The symbols move the nodes like this.
mz ~ mj
mz % gj
mz ! mg
mz * ld
zf ~ gm
zf % rp
zf * tl
zf & mg
hh ~ hq
hh * bd
hh § rp
hh & fr
rp ~ zp
rp % zf
rp ! gr
rp * rj
rp § hh
rp $ qt
rp ^ jc
rp & fz
qz ~ rh
qz % fq
qz ! jf
qz * bn
qz § mf
qz $ zm
qz ^ pr
qz & j25
dm ~ nc
dm ! fr
dm * rf
dm § gj
mf ~ nf
mf % mb
mf ! fb
mf * dh
mf § qz
mf $ lc
mf ^ lt
mf & zj
fp ~ cl
fp % rf
fp ! hd
fp § ld
bc ~ fb
bc ! nf
bc $ jm
bc ^ dt
qb ~ qs
qb ! jp
qb * jm
qb ^ gj
gj ~ cq
gj % mz
gj ! fz
gj * zl
gj § dm
gj $ md
gj ^ qb
gj & gr
hl % gb
hl § tm
hl $ zb
hl & mh
dq ~ hd
dq % gg
dq ! cl
dq * nz
dq § td
dq $ mh
dq ^ dg
dq & zb
jd ~ sl
jd ! sf
jd § dt
jd $ rf
cn ! gb
cn § pf
cn $ ml
cn & sl
nt ~ nb
nt % gq
nt ! tt
nt * ff
nt § hb
nt $ fg
nt ^ qq
nt & qr
fl ~ bl
fl * sf
fl § tz
fl $ fr
jq % nr
jq * dg
jq § zd
jq ^ nz
mp ~ pf
mp ! lb
mp $ cr
mp & dt
ht ~ qj
ht % tp
ht ! hs
ht * sz
ht § pc
ht $ qq
ht ^ fg
ht & mq
bm ~ zl
bm % dz
bm ! ms
bm * cq
bm § jz
bm $ gf
bm ^ dn
bm & qm
jr % hq
jr * zb
jr § gm
jr & nz
jm ~ dn
jm % tt
jm ! gq
jm * qb
jm § mc
jm $ bc
jm ^ zl
jm & bb
hp ~ cp
hp % rd
hp ! dl
hp * bt
hp § tr
hp $ zj
hp ^ qd
hp & lc
ml ~ gt
ml % fc
ml ! zq
ml * ls
ml § qm
ml $ cn
ml ^ br
ml & jz
zp ~ rp
zp % gm
zp ! fm
zp * qd
zp § hq
zp $ mm
zp ^ bt
zp & gd
td ~ qq
td % ms
td ! dz
td * rq
td § dq
td $ qj
td ^ nb
td & bp
fh ! nr
fh * nj
fh § qs
fh ^ nc
pf ~ mp
pf % pj
pf ! sd
pf * hz
pf § cn
pf $ qm
pf ^ rn
pf & gf
tm ~ mq
tm % sd
tm ! pj
tm * lm
tm § hl
tm $ bp
tm ^ zn
tm & qj
zq ~ bd
zq % zb
zq ! ml
zq * hq
zq § qd
zq $ gb
zq ^ tr
zq & gg
jz ~ rf
jz % cl
jz ! gg
jz * nc
jz § bm
jz $ sl
jz ^ nj
jz & ml
mm ~ qt
mm % lm
mm ! hz
mm * sd
mm § ns
mm $ zp
mm ^ j302
mm & ch
sf ~ pr
sf % pc
sf ! jd
sf * fl
sf § tp
sf $ qp
sf ^ rh
sf & hr
tr ~ rt
tr % hm
tr ! br
tr * j41
tr § hp
tr $ j25
tr ^ zq
tr & zm
fz ~ gd
fz % mg
fz ! gj
fz * ct
fz § fr
fz $ tz
fz ^ jp
fz & rp
pp % dl
pp ! rd
pp ^ cg
pp & cf
sd ~ lb
sd % tm
sd ! pf
sd * mm
sd § gb
sd $ qd
sd ^ zj
sd & lt
hd ~ dq
hd % qp
hd ! fp
hd * tj
hd § qq
hd $ pc
hd ^ hb
hd & tb
gq ~ lc
gq % nt
gq ! jm
gq * jp
gq § fj
gq $ nf
gq ^ ct
gq & cp
md ~ sm
md ! tz
md * dt
md $ gj
gf ~ dt
gf % lf
gf ! lt
gf * sm
gf § sl
gf $ bm
gf ^ fb
gf & pf
j25 § zj
j25 $ tr
j25 ^ gb
j25 & qz
mj ~ mz
mj % cq
mj ! rq
mj * dz
mj § fd
mj $ th
mj ^ rc
mj & jb
hr ~ gb
hr § lb
hr $ bd
hr & sf
qr ~ rd
qr % cp
qr ^ tl
qr & nt
th % sm
th ! zg
th * lf
th $ mj
rf ~ jz
rf % fp
rf ! qp
rf * dm
rf § zl
rf $ jd
rf ^ mc
rf & gt
ft % bl
ft * mh
ft § zg
ft $ nz
pr ~ sf
pr % mh
pr ! sl
pr * bl
pr § lt
pr $ gg
pr ^ qz
pr & gb
sl ~ jd
sl % gl
sl ! pr
sl * pg
sl § gf
sl $ jz
sl ^ jf
sl & cn
mc ~ nj
mc ! fj
mc § jm
mc ^ rf
cm ~ cg
cm % cr
cm ! tl
cm & ld
tj ~ nz
tj % fr
tj * hd
tj § mg
hq ~ hh
hq % jr
hq ! ls
hq * zq
hq § zp
hq $ ns
hq ^ j41
hq & pm
rn ! zj
rn $ dl
rn ^ pf
rn & fb
mq ~ tm
mq % lb
mq $ tl
mq & ht
fc % ml
fc ! zb
fc § cg
fc & cl
gr ~ fm
gr ! rp
gr * cr
gr & gj
rj ~ qd
rj % tl
rj ! cr
rj * rp
rj § bd
rj $ lb
rj ^ cp
rj & ct
tz ~ ch
tz % sz
tz ! md
tz * tp
tz § fl
tz $ fz
tz ^ dj
tz & qt
qd ~ rj
qd % bp
qd ! qm
qd * zp
qd § zq
qd $ sd
qd ^ hp
qd & ms
fq % qz
fq § mb
fq $ dg
fq ^ mh
nc ~ dm
nc % fd
nc ! pm
nc * jz
nc § cq
nc $ pg
nc ^ fh
nc & ls
bb ~ dl
bb ! cp
bb ^ cr
bb & jm
nb ~ nt
nb % lc
nb ! cf
nb * zd
nb § dg
nb $ mb
nb ^ td
nb & rd
bn * qz
bn § dh
bn $ nr
bn ^ bl
rh ~ qz
rh § nf
rh $ fj
rh ^ sf
pg ! bl
pg * sl
pg § sm
pg $ nc
qt ~ mm
qt * lb
qt $ rp
qt & tz
tt ~ cf
tt % jm
tt ! nt
tt ^ ld
lf ~ hs
lf % gf
lf ! qj
lf * th
lf § gl
lf $ dz
lf ^ zz
lf & pj
zb ~ tb
zb % zq
zb ! fc
zb * jr
zb § bp
zb $ hl
zb ^ hm
zb & dq
jf ! qz
jf § fb
jf $ nj
jf ^ sl
ld ~ dz
ld % zl
ld ! qq
ld * mz
ld § fp
ld $ hs
ld ^ tt
ld & cm
lt ~ tp
lt % qj
lt ! gf
lt * ch
lt § pr
lt $ ms
lt ^ mf
lt & sd
dj ~ dh
dj * nf
dj $ jp
dj ^ tz
dl ~ bb
dl % pp
dl ! hp
dl * sc
dl § br
dl $ rn
dl ^ qm
dl & dn
cp ~ hp
cp % qr
cp ! bb
cp * jc
cp § rt
cp $ dr
cp ^ rj
cp & gq
qm ~ cr
qm % cg
qm ! qd
qm * fm
qm § ml
qm $ pf
qm ^ dl
qm & bm
zg ~ sz
zg % ch
zg ! th
zg * qj
zg § ft
zg $ rq
zg ^ lj
zg & lm
bp ~ tl
bp % qd
bp ! cg
bp * gm
bp § zb
bp $ tm
bp ^ rd
bp & td
tp ~ lt
tp % ht
tp ! dt
tp * tz
tp § sf
tp $ ct
tp ^ nf
tp & lb
zl ~ bm
zl % ld
zl ! ct
zl * gj
zl § rf
zl $ dt
zl ^ jm
zl & cr
fr ~ pm
fr % tj
fr ! dm
fr * qp
fr § fz
fr $ fl
fr ^ ll
fr & hh
qj ~ ht
qj % lt
qj ! lf
qj * zg
qj § mh
qj $ td
qj ^ mb
qj & tm
qp ~ gg
qp % hd
qp ! rf
qp * fr
qp § ct
qp $ sf
qp ^ fj
qp & bd
dg ~ hb
dg % zm
dg ! hf
dg * jq
dg § nb
dg $ fq
dg ^ dq
dg & hm
jp ~ nl
jp % ff
jp ! qb
jp * gq
jp § ll
jp $ dj
jp ^ fz
jp & jc
nz ~ tj
nz % pm
nz ! fd
nz * dq
nz § rq
nz $ ft
nz ^ jq
nz & jr
bt ~ jc
bt % jg
bt ! sc
bt * hp
bt § j41
bt $ j302
bt ^ zp
bt & nl
nj ~ mc
nj % hf
nj ! zm
nj * fh
nj § dn
nj $ jf
nj ^ jz
nj & br
qc ! dh
qc * fb
qc $ qs
qc ^ sm
cr ~ qm
cr % cm
cr ! rj
cr * gr
cr § gt
cr $ mp
cr ^ bb
cr & zl
hz ! mm
hz * pf
hz $ fm
hz & sm
ll ~ nr
ll * fj
ll § jp
ll ^ fr
dn ~ jm
dn % cf
dn ! lc
dn * qs
dn § nj
dn $ fb
dn ^ bm
dn & dl
ct ~ ms
ct % qq
ct ! zl
ct * fz
ct § qp
ct $ tp
ct ^ gq
ct & rj
gb ~ hr
gb % hl
gb ! cn
gb * ns
gb § sd
gb $ zq
gb ^ j25
gb & pr
gl % sl
gl ! mh
gl § lf
gl $ cl
dt ~ gf
dt % hs
dt ! tp
dt * md
dt § jd
dt $ zl
dt ^ bc
dt & mp
mh ~ pc
mh % pr
mh ! gl
mh * ft
mh § qj
mh $ dq
mh ^ fq
mh & hl
zd ~ ff
zd % nl
zd ! rc
zd * nb
zd § jq
zd $ lj
zd ^ rq
zd & jg
fj ~ zm
fj % hb
fj ! mc
fj * ll
fj § gq
fj $ rh
fj ^ qp
fj & rt
pm ~ fr
pm % nz
pm ! nc
pm * gg
pm § gd
pm $ bl
pm ^ nr
pm & hq
br ! tr
br § dl
br ^ ml
br & nj
rd ~ qr
rd % hp
rd ! pp
rd * jg
rd § hm
rd $ zn
rd ^ bp
rd & nb
rt ~ tr
rt § cp
rt ^ bd
rt & fj
fb ~ bc
fb % zz
fb ! mf
fb * qc
fb § jf
fb $ dn
fb ^ gf
fb & rn
gd ~ fz
gd % rq
gd ! cq
gd * ms
gd § pm
gd $ ch
gd ^ nl
gd & zp
dh ~ dj
dh % lj
dh ! qc
dh * mf
dh § bn
dh $ nl
dh ^ ch
dh & j302
ms ~ ct
ms % td
ms ! bm
ms * gd
ms § gg
ms $ lt
ms ^ lc
ms & qd
jb % fm
jb ! gm
jb * cg
jb & mj
fg ~ mb
fg % nf
fg $ nt
fg ^ ht
cf ~ tt
cf % dn
cf ! nb
cf * rc
cf § hf
cf $ zz
cf ^ dz
cf & pp
sm ~ md
sm % th
sm ! ch
sm * gf
sm § pg
sm $ cq
sm ^ qc
sm & hz
lc ~ gq
lc % nb
lc ! dn
lc * nl
lc § zm
lc $ mf
lc ^ ms
lc & hp
dr ~ zj
dr $ cp
dr ^ lb
dr & nf
ls ! hq
ls * ml
ls § fm
ls & nc
lm % mm
lm * tm
lm $ gm
lm & zg
sc ! bt
sc * dl
sc ^ fm
sc & qs
hm % tr
hm § rd
hm ^ zb
hm & dg
qq ~ td
qq % ct
qq ! ld
qq * mg
qq § hd
qq $ ht
qq ^ nt
qq & tl
j41 * tr
j41 § bt
j41 ^ hq
j41 & nr
pc ~ mh
pc % sf
pc § ht
pc $ hd
zz % fb
zz ! mb
zz $ cf
zz ^ lf
nf ~ mf
nf % fg
nf ! bc
nf * dj
nf § rh
nf $ gq
nf ^ tp
nf & dr
lj % dh
lj * mb
lj $ zd
lj ^ zg
hf % nj
hf ! dg
hf § cf
hf ^ cl
bd ~ zq
bd % tb
bd ! gt
bd * hh
bd § rj
bd $ hr
bd ^ rt
bd & qp
fm ~ gr
fm % jb
fm ! zp
fm * qm
fm § ls
fm $ hz
fm ^ sc
fm & cq
lb ~ sd
lb % mq
lb ! mp
lb * qt
lb § hr
lb $ rj
lb ^ dr
lb & tp
tb ~ zb
tb % bd
tb § tl
tb & hd
zm ~ fj
zm % dg
zm ! nj
zm * nr
zm § lc
zm $ qz
zm ^ gg
zm & tr
cg ~ cm
cg % qm
cg ! bp
cg * jb
cg § fc
cg $ pj
cg ^ pp
cg & dz
j302 * zj
j302 $ bt
j302 ^ mm
j302 & dh
hs ~ lf
hs % dt
hs ! ht
hs $ ld
gt ~ ml
gt ! bd
gt § cr
gt & rf
bl ~ fl
bl % ft
bl ! pg
bl * pr
bl § ch
bl $ pm
bl ^ bn
bl & ns
zn % zj
zn $ rd
zn ^ tm
zn & mb
fd % nc
fd ! nz
fd * cl
fd § mj
cl ~ fp
cl % jz
cl ! dq
cl * fd
cl § dz
cl $ gl
cl ^ hf
cl & fc
nl ~ jp
nl % zd
nl ! qs
nl * lc
nl § nr
nl $ dh
nl ^ gd
nl & bt
tl ~ bp
tl % rj
tl ! cm
tl * zf
tl § tb
tl $ mq
tl ^ qr
tl & qq
nr ~ ll
nr % jq
nr ! fh
nr * zm
nr § nl
nr $ bn
nr ^ pm
nr & j41
jc ~ bt
jc * cp
jc ^ rp
jc & jp
rq ~ mg
rq % gd
rq ! mj
rq * td
rq § nz
rq $ zg
rq ^ zd
rq & gm
qs ~ qb
qs % rc
qs ! nl
qs * dn
qs § fh
qs $ qc
qs ^ cq
qs & sc
sz ~ zg
sz % tz
sz * ht
sz $ mg
pj % pf
pj ! tm
pj $ cg
pj & lf
cq ~ gj
cq % mj
cq ! gd
cq * bm
cq § nc
cq $ sm
cq ^ qs
cq & fm
zj ~ dr
zj % zn
zj ! rn
zj * j302
zj § j25
zj $ hp
zj ^ sd
zj & mf
ch ~ tz
ch % zg
ch ! sm
ch * lt
ch § bl
ch $ gd
ch ^ dh
ch & mm
jg % bt
jg * rd
jg ^ gm
jg & zd
gg ~ qp
gg % dq
gg ! jz
gg * pm
gg § ms
gg $ pr
gg ^ zm
gg & zq
mb ~ fg
mb % mf
mb ! zz
mb * lj
mb § fq
mb $ nb
mb ^ qj
mb & zn
ff ~ zd
ff % jp
ff * nt
ff ^ mg
mg ~ rq
mg % fz
mg ! mz
mg * qq
mg § tj
mg $ sz
mg ^ ff
mg & zf
gm ~ zf
gm % zp
gm ! jb
gm * bp
gm § jr
gm $ lm
gm ^ jg
gm & rq
hb ~ dg
hb % fj
hb § nt
hb ^ hd
rc % qs
rc ! zd
rc * cf
rc ^ mj
dz ~ ld
dz % bm
dz ! td
dz * mj
dz § cl
dz $ lf
dz ^ cf
dz & cg
ns * gb
ns § mm
ns $ hq
ns & bl

The rows follow the links: the fewer symbols apart two nodes are, the more alike their rows tend to be.

Each row is also shifted at random along 7 hidden directions that mean nothing.

Rows with their nodes:
-65 39 -117 -7 -70 111 -51 4 21 -42 -155 8 -91 -73 74 76 -11 -61 49 188 -11 -75 17 -104 -7 -50 -55 -20 -29 9 -95 -129 -67 82 36 -123 119 -18 -66 73 -120 67 47 -7 -48 36; node sc
146 52 -64 6 16 75 -41 73 78 8 -6 20 37 -129 74 28 31 -57 -23 83 -7 -43 -19 -44 51 -34 -30 89 -7 -8 -56 -33 39 -9 -4 1 34 -55 -22 0 -28 74 13 -25 13 -91; node qd
-126 36 -68 -19 64 19 -65 86 56 9 -54 18 -88 -48 28 23 22 51 62 158 18 61 -4 -100 -38 9 27 43 -58 14 -92 46 73 18 -82 -50 93 -104 -30 5 0 -46 69 -25 -7 44; node sl
129 -57 33 -84 11 -55 19 -64 30 16 154 -29 123 95 -52 -100 107 -65 -85 -171 48 139 12 123 71 65 183 47 -108 -8 75 31 25 -67 -159 81 -111 10 41 9 -21 76 -24 -76 -11 -89; node cg
128 -37 104 -79 -76 56 107 -29 -66 6 -47 -16 152 -5 -34 1 37 -122 47 -101 -35 -12 -12 65 107 -2 -70 99 -45 46 16 -9 -39 -73 92 147 -23 26 22 6 14 -24 -48 -1 -27 -76; node hs
-132 39 -71 -85 -10 14 -82 -48 -11 45 -101 -20 -58 172 -84 77 89 -58 74 -25 -121 15 14 -129 -94 58 -108 32 34 -45 1 -33 26 -26 50 -52 -24 -10 -131 -40 -26 -100 -81 7 -5 170; node fz
234 26 19 86 58 39 -58 35 -2 -8 48 2 -8 -110 90 -33 -11 103 -98 98 12 -15 20 24 -17 -73 52 -41 -4 -59 71 -28 -65 44 45 -4 -3 4 66 37 -9 37 18 13 101 -70; node hp
-149 -86 -94 -23 117 44 -44 -28 74 82 84 -17 -97 117 -122 113 157 -62 -171 -101 -14 109 14 85 -147 59 10 -23 -14 -108 148 -27 -42 -9 43 -55 -72 -111 -88 -39 23 -93 -159 -77 93 87; node rd
92 28 -62 52 31 43 -33 -15 46 -4 8 49 -43 -105 72 -21 -19 5 -8 100 31 -72 6 -35 22 -31 38 -11 32 56 -98 -1 -23 -10 -44 -94 62 -28 -16 48 -52 74 -20 1 -31 -4; node sd
-64 -13 -20 -172 92 98 -67 -1 64 48 145 -19 88 -12 20 -17 219 -90 -145 0 -18 171 34 159 74 57 89 72 -94 -18 42 13 43 -7 -8 3 -41 -120 -40 -14 -4 -49 -89 -68 131 -50; node jz
-38 30 -20 -20 -90 25 31 12 -12 25 -133 -17 -10 43 -44 64 -33 -91 106 -14 -85 -98 -32 -72 5 -12 -155 28 35 27 -54 -59 33 -24 44 -22 41 50 -70 -52 -36 -4 5 19 -78 47; node mg
47 23 -66 -99 -31 33 -74 -80 74 -6 113 -14 63 12 57 21 99 -154 -37 -46 4 39 -58 22 125 68 76 57 -15 -4 -83 -18 42 -25 -70 -13 14 -36 -65 -13 -61 110 -54 -32 -4 -37; node zq
-152 -39 -44 29 -35 44 7 13 74 1 52 45 31 -35 42 -18 -7 -93 -16 -61 8 -28 -14 35 59 32 32 -4 36 28 -101 -22 9 6 -158 -59 15 47 -60 21 -77 -7 21 17 -2 -36; node dh
-183 -40 -9 -95 -164 116 57 -157 -53 -10 -4 -8 92 -18 38 88 10 -247 47 -119 -60 -136 -77 106 151 25 -104 -51 81 31 -74 -82 -82 7 86 -18 8 104 -81 -17 -81 54 -122 47 -67 -9; node ll
-54 3 -78 -69 39 4 -56 4 42 -4 -2 -6 -27 42 -34 47 119 -46 -6 31 30 113 11 -24 -28 60 21 65 -55 -28 -2 31 26 23 26 -1 -14 -106 -53 22 47 -54 -63 -50 15 36; node cn
-178 17 -69 -113 32 5 -112 30 48 21 -49 -85 1 163 -99 115 133 -79 44 -23 -50 203 -47 -134 -82 112 -71 180 -96 -131 7 5 61 -15 -7 86 30 -90 -121 -27 30 -160 10 -35 79 94; node mc
249 -30 36 37 -59 32 96 42 0 -1 -65 35 63 -92 18 51 -19 -93 11 -31 -3 -89 -15 16 72 -39 -85 45 13 16 -5 -10 -7 -21 118 77 -16 -3 26 6 35 36 -36 -2 -35 -112; node tm
-2 33 -33 -126 34 90 -131 -25 116 66 110 -14 13 58 93 -121 266 -94 -87 54 -77 134 56 44 89 58 252 16 -125 27 -108 -49 34 -24 -248 -143 30 -36 -72 48 -224 21 -51 -40 53 9; node sm
68 10 -65 -19 -145 10 -24 -1 1 -54 -130 7 6 100 -19 137 8 -146 104 -49 -40 -30 -38 -137 -14 35 -115 59 17 -100 -15 -62 -7 54 53 42 -51 48 -90 15 -12 3 3 20 -49 19; node bt
129 -22 113 -78 -27 -42 -89 -183 -121 37 80 -64 -16 265 -49 18 143 9 39 -152 -112 97 -22 -23 -37 94 125 -72 -16 -132 106 30 -87 -6 -9 47 -99 59 -9 -26 -4 -100 -166 67 48 156; node rh
109 -67 75 -41 -8 29 47 -171 -150 41 -42 27 -144 80 -31 -26 -5 94 79 8 -56 -76 62 65 -52 -51 168 -223 -29 30 77 32 -125 29 -30 -118 -31 76 44 -12 -54 37 -119 23 -127 148; node lf
-95 -2 31 -64 38 -25 -13 -67 65 71 173 -59 81 56 -15 -57 68 -83 -67 -135 -7 75 -73 85 100 69 104 39 -31 30 -48 16 66 -93 -156 13 24 10 -14 -71 -56 38 -42 -25 9 -23; node hd
107 -31 -2 -74 -1 -49 -21 -25 77 13 110 -24 59 108 -34 35 147 -119 -91 -126 13 136 -22 34 35 114 58 77 -42 -43 -11 17 50 -48 -6 52 -41 -90 -44 -13 8 -18 -94 -50 26 -33; node hl
-2 0 -26 35 8 -37 18 -1 -1 15 -20 -3 42 32 -69 46 22 -60 22 -96 -2 2 -28 -56 -31 34 -101 103 55 -14 33 44 2 -76 52 97 -66 -21 -28 3 91 -50 -85 -10 -16 18; node lb
-62 -24 -1 30 25 -156 10 -49 9 -23 185 16 -20 96 -15 -112 -6 84 -78 -111 87 32 35 94 -15 32 140 -102 73 3 87 76 47 13 -99 -24 -149 40 62 -13 53 73 -37 -11 -12 9; node hq
-122 -87 -63 -55 -84 48 51 -134 6 -8 42 8 1 22 -42 132 0 -192 -26 -144 42 -56 -63 106 51 40 -36 -51 29 -13 -16 -47 -76 10 42 -24 15 5 -73 -24 -11 59 -99 -22 -71 -2; node hm
46 4 -79 20 5 -82 8 126 125 -31 -4 4 80 39 -88 44 -40 -67 -19 -94 67 97 -56 -115 -17 83 -87 225 -25 -23 -44 27 142 -68 -67 103 11 -88 -48 -25 70 -8 135 -62 4 -75; node bp
-287 7 -75 5 43 -31 60 45 24 -3 -64 -21 -20 -59 -77 48 -118 17 52 46 72 17 -36 -31 -42 4 -116 68 -19 60 -57 36 74 -38 16 14 107 -57 -13 -36 77 -38 102 -38 -54 32; node fp
29 52 -23 12 19 4 -61 -2 24 -23 -13 -60 45 9 15 -19 26 -15 6 32 23 67 -33 -72 -8 9 25 95 -68 -47 -6 -37 -33 -20 -43 75 55 -4 15 52 -40 20 58 -16 47 -19; node bb
83 68 72 -55 63 20 -73 -10 22 52 134 -59 99 -30 71 -78 105 2 -77 2 -53 63 -29 50 106 11 61 52 -27 -6 -18 4 35 -50 -15 42 17 -24 26 -41 -31 15 -46 21 112 -60; node qp
-164 6 -53 -29 7 83 34 39 -42 8 -89 41 -93 -125 53 46 -21 34 27 171 3 -100 52 59 -15 -81 -60 -109 22 51 -2 -11 -14 91 122 -111 22 -34 -16 0 12 15 -25 -5 -43 32; node nc
127 -127 172 11 -35 -62 138 14 -116 -53 59 49 175 29 -81 -44 -29 33 -6 -237 52 56 39 120 23 5 38 30 -6 -62 189 118 -39 -7 42 240 -231 68 128 18 159 -85 -1 11 42 -133; node fb
73 -21 -22 20 -38 79 55 -65 21 5 45 43 -11 -120 92 -59 0 -74 -68 32 23 -137 25 146 112 -47 42 -134 59 125 -83 -73 -70 10 2 -148 42 33 -1 52 -120 124 -75 9 -63 -34; node lm
-76 16 -31 -70 20 -63 -113 -62 -5 8 62 11 -101 186 -17 -15 80 61 -2 -7 -55 49 48 -35 -72 59 100 -87 23 -24 19 20 44 48 -76 -127 -57 -9 -65 -47 -33 -23 -49 -2 2 149; node pm
21 3 91 118 33 -91 170 -23 -104 -65 137 17 116 -282 90 -211 -215 135 -43 2 197 -152 7 250 151 -129 34 -113 90 155 42 101 -55 -22 26 91 -39 88 240 49 122 168 56 22 -50 -179; node gt
74 -18 -17 -22 97 67 -81 -39 -24 37 15 -16 -100 35 3 33 154 61 -95 80 -32 72 70 45 -111 -30 120 -70 -84 -121 166 -32 -116 66 75 -48 -67 -50 22 23 -21 -27 -124 -46 86 63; node dl
-119 3 -56 2 2 -44 25 -58 84 21 122 -26 98 9 -25 -94 23 -123 -98 -135 51 12 -32 101 82 50 5 44 41 84 -53 -38 48 -99 -108 -9 1 26 -24 11 -54 76 -16 -46 -25 -50; node zf
-13 -9 52 43 52 51 -22 -60 2 67 115 -30 24 -57 50 -67 35 16 -40 -30 -28 -17 -25 88 35 -20 90 -55 12 10 2 2 -66 -49 -94 -16 22 46 19 2 -71 -9 -60 35 52 -16; node nf
-45 7 37 124 -14 -28 64 67 -32 -15 -75 -2 -27 -56 -12 -19 -174 101 15 31 11 -102 -3 -27 -45 -70 -122 -57 77 31 13 -22 -15 12 50 -12 50 65 41 -9 24 -8 106 43 6 -7; node ff
-209 21 -138 -96 -44 91 -20 137 153 14 -150 8 26 13 -34 104 75 -184 31 58 -52 70 -16 -120 1 59 -121 192 -98 20 -157 -81 141 -18 -56 -47 110 -106 -168 -21 -88 -31 109 -71 -25 -25; node mj
151 34 4 -48 -28 113 -16 -15 44 35 58 -9 17 -118 144 -5 128 -108 -139 113 -42 -59 22 143 138 -54 31 -82 -6 44 -51 -120 -40 44 121 -118 62 -36 -11 10 -132 113 -111 -14 47 -79; node jr
30 -23 6 -92 -72 123 19 -62 -48 -13 -71 -22 -20 -53 39 88 -8 -82 57 69 -22 -48 -31 48 73 -25 -5 -71 -68 -5 -46 -60 -81 65 48 -47 94 28 -26 -12 -74 35 -2 13 -49 10; node hf
-166 19 -54 7 11 -122 -72 14 -23 -54 -51 -8 -134 165 -71 5 -45 150 73 49 33 109 30 -135 -162 45 53 -37 -33 -85 41 53 55 93 -87 -37 -21 8 -19 2 43 -89 111 3 -6 145; node fh
-125 7 -74 93 124 91 -34 6 32 71 -31 -34 -154 -105 9 80 -4 56 -116 143 2 -65 2 31 -121 -68 -79 -93 30 0 52 -84 -110 6 132 -140 123 -73 -29 -8 -29 -22 -69 -14 50 78; node qr

From each start, follow one symbol. Which node do you reach?
Answer with the node's name.
169 55 42 47 29 -4 -30 194 82 -12 -1 44 71 -106 102 -94 19 66 -54 104 -26 29 52 -54 43 -26 -23 98 14 32 -74 7 107 -2 -21 8 10 -53 9 33 -12 -44 111 14 115 -129
§: bl
-51 -57 -11 -39 -3 39 89 -13 -75 -18 -138 51 -64 -21 -94 83 -106 40 70 20 2 -74 42 0 -83 -34 -79 -28 -4 40 48 23 -28 15 106 -26 6 -10 -8 -39 70 -16 29 -19 -93 44
§: cl
18 35 42 -66 -32 14 22 -29 -39 -2 26 -43 119 -40 35 -38 15 -52 70 -19 4 9 -47 47 121 -12 20 49 -34 29 -27 35 29 -30 -27 96 -7 41 46 -5 13 39 8 6 -25 -62
^: mc
141 -47 66 36 93 -13 25 11 -40 48 47 37 -77 30 -49 -31 -6 160 -60 0 -25 12 66 53 -110 -12 59 -84 29 4 106 63 -27 -13 38 -50 -50 -35 37 -27 46 -84 -43 -8 50 52
&: tm
-165 34 -68 4 56 -31 -19 61 107 21 90 -26 94 -53 -13 32 51 -103 -88 -64 48 61 -63 15 53 45 -76 149 19 -6 -25 18 87 -80 20 90 -3 -83 -22 -25 60 12 -36 -46 50 -91
!: gt
87 39 -60 -50 31 74 -26 63 50 -13 -41 16 51 -127 59 13 61 -47 -46 118 32 30 17 -19 47 -26 -14 114 -73 14 -33 -34 15 -4 47 11 32 -85 -8 48 -18 52 35 -57 25 -98
&: bm
-134 -94 1 -64 8 73 40 -131 -47 14 99 84 -17 -35 2 32 15 -44 -26 -82 0 -91 14 166 55 16 43 -128 93 63 -10 70 -54 3 59 -88 -58 -27 -35 -38 35 2 -171 9 -37 36
~: sf
-66 60 4 -48 -47 23 -16 14 61 32 -4 -37 31 -2 40 -7 22 -91 -3 25 -59 -14 -30 -17 86 10 -61 39 9 54 -126 -65 66 -33 13 -46 107 -2 -53 -45 -84 41 11 9 -7 -10
§: mg
-55 8 -28 9 0 96 -16 55 31 50 -143 -36 -25 -20 -43 162 7 -76 27 29 -88 -31 -63 -95 -55 -11 -175 93 -12 -57 -9 -73 -5 -15 116 12 103 -40 -96 -56 -5 -88 -1 14 32 30
*: ff
-23 -9 -109 -124 -38 106 -7 -62 -26 5 -156 -6 -104 20 -36 186 63 -113 65 97 -22 -21 -9 -31 -40 2 -82 -24 -49 -27 -17 -66 -48 64 180 -74 66 -78 -85 -6 -11 4 -100 -39 -92 113
&: cl
-214 -52 2 -65 40 -71 38 1 -15 26 14 -19 35 193 -185 -20 65 5 -54 -160 -7 133 61 43 -108 74 -52 63 -5 -12 132 28 49 -57 48 60 -137 -39 -34 -31 84 -138 -39 -57 22 74
*: ld
-95 26 12 117 6 -89 37 43 -50 -3 -82 29 -66 -3 -35 -50 -137 136 96 14 -4 -94 24 -92 -83 -43 -69 -34 110 57 -18 61 32 -22 -15 -24 -15 57 30 1 56 -33 47 43 -65 76
$: fz
-229 -22 0 52 128 -73 -70 -157 -8 72 188 -54 -161 105 -46 -87 -39 163 -81 -38 31 36 -28 77 -84 26 215 -199 6 11 29 36 -72 -26 -195 -172 72 35 15 -45 -72 21 -29 14 13 165
§: nt
141 46 42 10 1 -51 29 -30 -8 2 35 -56 89 -31 10 -118 -42 4 -6 -10 67 23 -26 26 71 -14 68 50 -59 60 -17 -13 0 -69 -84 59 47 39 85 34 -40 116 70 -24 -34 -69
~: cg
40 -24 32 -39 17 11 40 -17 -59 3 -39 6 -80 -20 -6 17 -22 80 49 86 14 4 33 36 -23 -33 41 -86 -43 25 8 46 -25 50 47 -43 32 -33 30 -9 31 -30 -10 -4 -42 62
%: sl
